Below are the code and all the weights of a small trained network. Each question names an input and a class and asks about switching units off, where a switched-off unit gives its printed mean instead of its output.

import numpy as np


def w(rows, s, z=0):
    codes = np.array(rows[::2]) - 128.0
    scale = np.full(codes.shape[1], s)
    scale[-1] = z or s
    return codes * scale


def norm(h):
    return h / np.sqrt((h * h).mean(-1, keepdims=True) + 1e-5)


def f(y):
    return y / 2 * (1 + np.tanh(0.7978845608 * (y + 0.044715 * y**3)))


def log_softmax(a):
    a = a - a.max(-1, keepdims=True)
    return a - np.log(np.exp(a).sum(-1, keepdims=True))


def net(x, mask):
    res = np.array(x, float).reshape(1, 8) / 4 @ E
    u = 0
    for l in range(4):
        y = f(norm(res) @ A[l][:, :-1].T + A[l][:, -1])
        res = res + np.where(mask[u : u + 5], y, B[l][:, -1]) @ B[l][:, :-1]
        u += 5
    return log_softmax(norm(res)[-1] @ U[:, :-1].T + U[:, -1])


A, B = {}, {}
E = w([
[122,200,109,112,137,141,167],'x0',
[117,178,126,164,195,254,161],'x1',
[78,142,126,137,118,115,180],'x2',
[133,124,132,51,75,99,93],'x3',
[153,225,149,96,182,114,43],'x4',
[170,170,125,113,123,59,241],'x5',
[121,174,11,172,100,69,105],'x6',
[107,133,89,79,88,178,101],'x7',
],0.007)
A[0] = w([
[56,124,75,176,255,78,139,40],'L0N1',
[96,59,153,96,24,183,100,77],'L0N2',
[174,91,58,165,126,125,198,11],'L0N3',
[79,12,106,217,111,164,174,5],'L0N4',
[141,244,10,115,116,209,87,111],'L0N5',
],0.0065,0.0029)
B[0] = w([
[135,127,206,81,142,124,136,155],'L0N1',
[144,162,104,105,191,198,142,202],'L0N2',
[116,153,229,60,3,53,178,148],'L0N3',
[127,97,119,133,96,59,74,187],'L0N4',
[98,142,162,171,91,131,199,254],'L0N5',
],0.011,0.0034)
A[1] = w([
[118,78,75,115,73,36,126,203],'L1N1',
[111,105,106,147,39,87,145,3],'L1N2',
[34,16,91,79,121,185,2,207],'L1N3',
[118,247,104,115,104,209,124,63],'L1N4',
[102,109,35,160,53,124,125,117],'L1N5',
],0.0065,0.0031)
B[1] = w([
[149,126,79,96,75,114,131,237],'L1N1',
[2,9,104,72,131,98,163,154],'L1N2',
[227,170,103,109,33,131,154,255],'L1N3',
[28,163,203,106,87,147,158,191],'L1N4',
[20,147,87,144,91,116,194,175],'L1N5',
],0.0083,0.0045)
A[2] = w([
[143,125,112,141,133,72,85,52],'L2N1',
[167,85,170,121,87,66,159,230],'L2N2',
[213,68,129,161,129,62,119,230],'L2N3',
[1,87,150,184,44,108,92,253],'L2N4',
[139,72,63,203,112,147,101,46],'L2N5',
],0.0092,0.0022)
B[2] = w([
[154,112,88,137,203,109,102,134],'L2N1',
[162,151,138,181,175,170,160,239],'L2N2',
[110,175,100,92,222,172,100,211],'L2N3',
[140,203,171,191,19,99,107,254],'L2N4',
[220,111,119,103,166,52,10,134],'L2N5',
],0.011,0.0053)
A[3] = w([
[137,188,101,255,163,137,190,252],'L3N1',
[194,239,156,173,176,102,34,239],'L3N2',
[104,157,234,176,177,127,165,71],'L3N3',
[40,89,103,141,116,85,133,3],'L3N4',
[93,145,131,123,181,28,63,197],'L3N5',
],0.0086,0.003)
B[3] = w([
[161,178,173,88,121,234,155,254],'L3N1',
[170,143,121,167,51,156,175,246],'L3N2',
[80,159,156,220,141,172,180,203],'L3N3',
[118,128,140,119,115,1,80,124],'L3N4',
[160,143,7,211,238,139,41,146],'L3N5',
],0.0097,0.0077)
U = w([
[130,216,204,166,151,223,195,208],'0',
[114,89,202,52,168,146,118,62],'1',
[181,102,62,143,188,162,34,180],'2',
[28,61,168,82,249,92,42,2],'3',
[88,166,103,166,64,57,120,116],'4',
],0.012,0.0057)

Each question gives the input, the list of numbers given to net, and the class t.
The units are the neurons (one row each of A and B). Each row of codes is followed by its name. A weight is (code - 128) times the scale printed after its matrix; where a second scale follows, it is the last column's (A, B and U).
mask holds one flag per neuron, layer by layer. A switched-off neuron (its flag False) gives its mean, the last column of its row in B, instead of its output. The means were averaged over made-up inputs and are rounded, as every weight is.
A unit's drop is (log p(t) with every unit on - log p(t) with that unit switched off) / (log p(t) with every unit on - log p(t) with every unit switched off).
The circuit of an input: a set's keep is (log p(t) with only the set's units on - log p(t) with every unit switched off) / (log p(t) with every unit on - log p(t) with every unit switched off). Starting from the 12 units with the biggest drops (on a tie, the unit counted first), units are removed one at a time, each time the one whose removal leaves the highest keep (on an exact tie, the one counted first), for as long as the keep stays at least 0.8.
units of the circuit, in order: the units of the circuit, biggest drop first
unit that matters most: the unit with the biggest drop
top k neurons: the k neurons with the biggest drops, biggest first
drop when u is switched off: that unit's drop, to one decimal
input [-4,-7,2,6,8,7,-8,-5], class 2: unit that matters most : L3N5
input [2,-1,-7,3,3,1,4,-3], class 2: units of the circuit, in order : L3N5; L1N3
input [4,-2,-4,4,-1,1,-8,8], class 1: units of the circuit, in order : L3N3; L3N2; L3N1
input [1,-8,4,0,8,-6,7,-2], class 2: top 3 neurons : L3N5; L1N4; L2N1
input [7,-8,-3,3,-5,2,0,-1], class 4: top 2 neurons : L1N2; L1N1
input [-6,-3,6,-2,-8,2,1,-5], class 4: top 2 neurons : L0N4; L1N2
input [-5,-7,4,-3,3,-3,5,-1], class 2: top 3 neurons : L0N5; L3N5; L1N4
input [-3,2,-6,-3,-7,0,5,-4], class 4: top 3 neurons : L0N4; L0N3; L1N2
input [-1,4,3,-4,-8,-2,3,-5], class 4: top 2 neurons : L0N4; L1N2
input [8,-8,-3,8,-6,-4,-3,1], class 1: top 2 neurons : L2N4; L3N2
input [1,4,2,2,-5,-2,4,-2], class 4: top 2 neurons : L0N4; L1N2
input [-2,-5,4,8,2,-3,7,-6], class 2: drop when L3N5 is switched off : 0.4
input [-4,3,-6,-4,-8,-2,2,-3], class 4: drop when L0N3 is switched off : 0.4
input [-6,0,-4,3,2,-7,0,5], class 2: drop when L3N5 is switched off : -0.1
input [-3,1,-1,-7,-5,-1,1,2], class 4: unit that matters most : L0N4
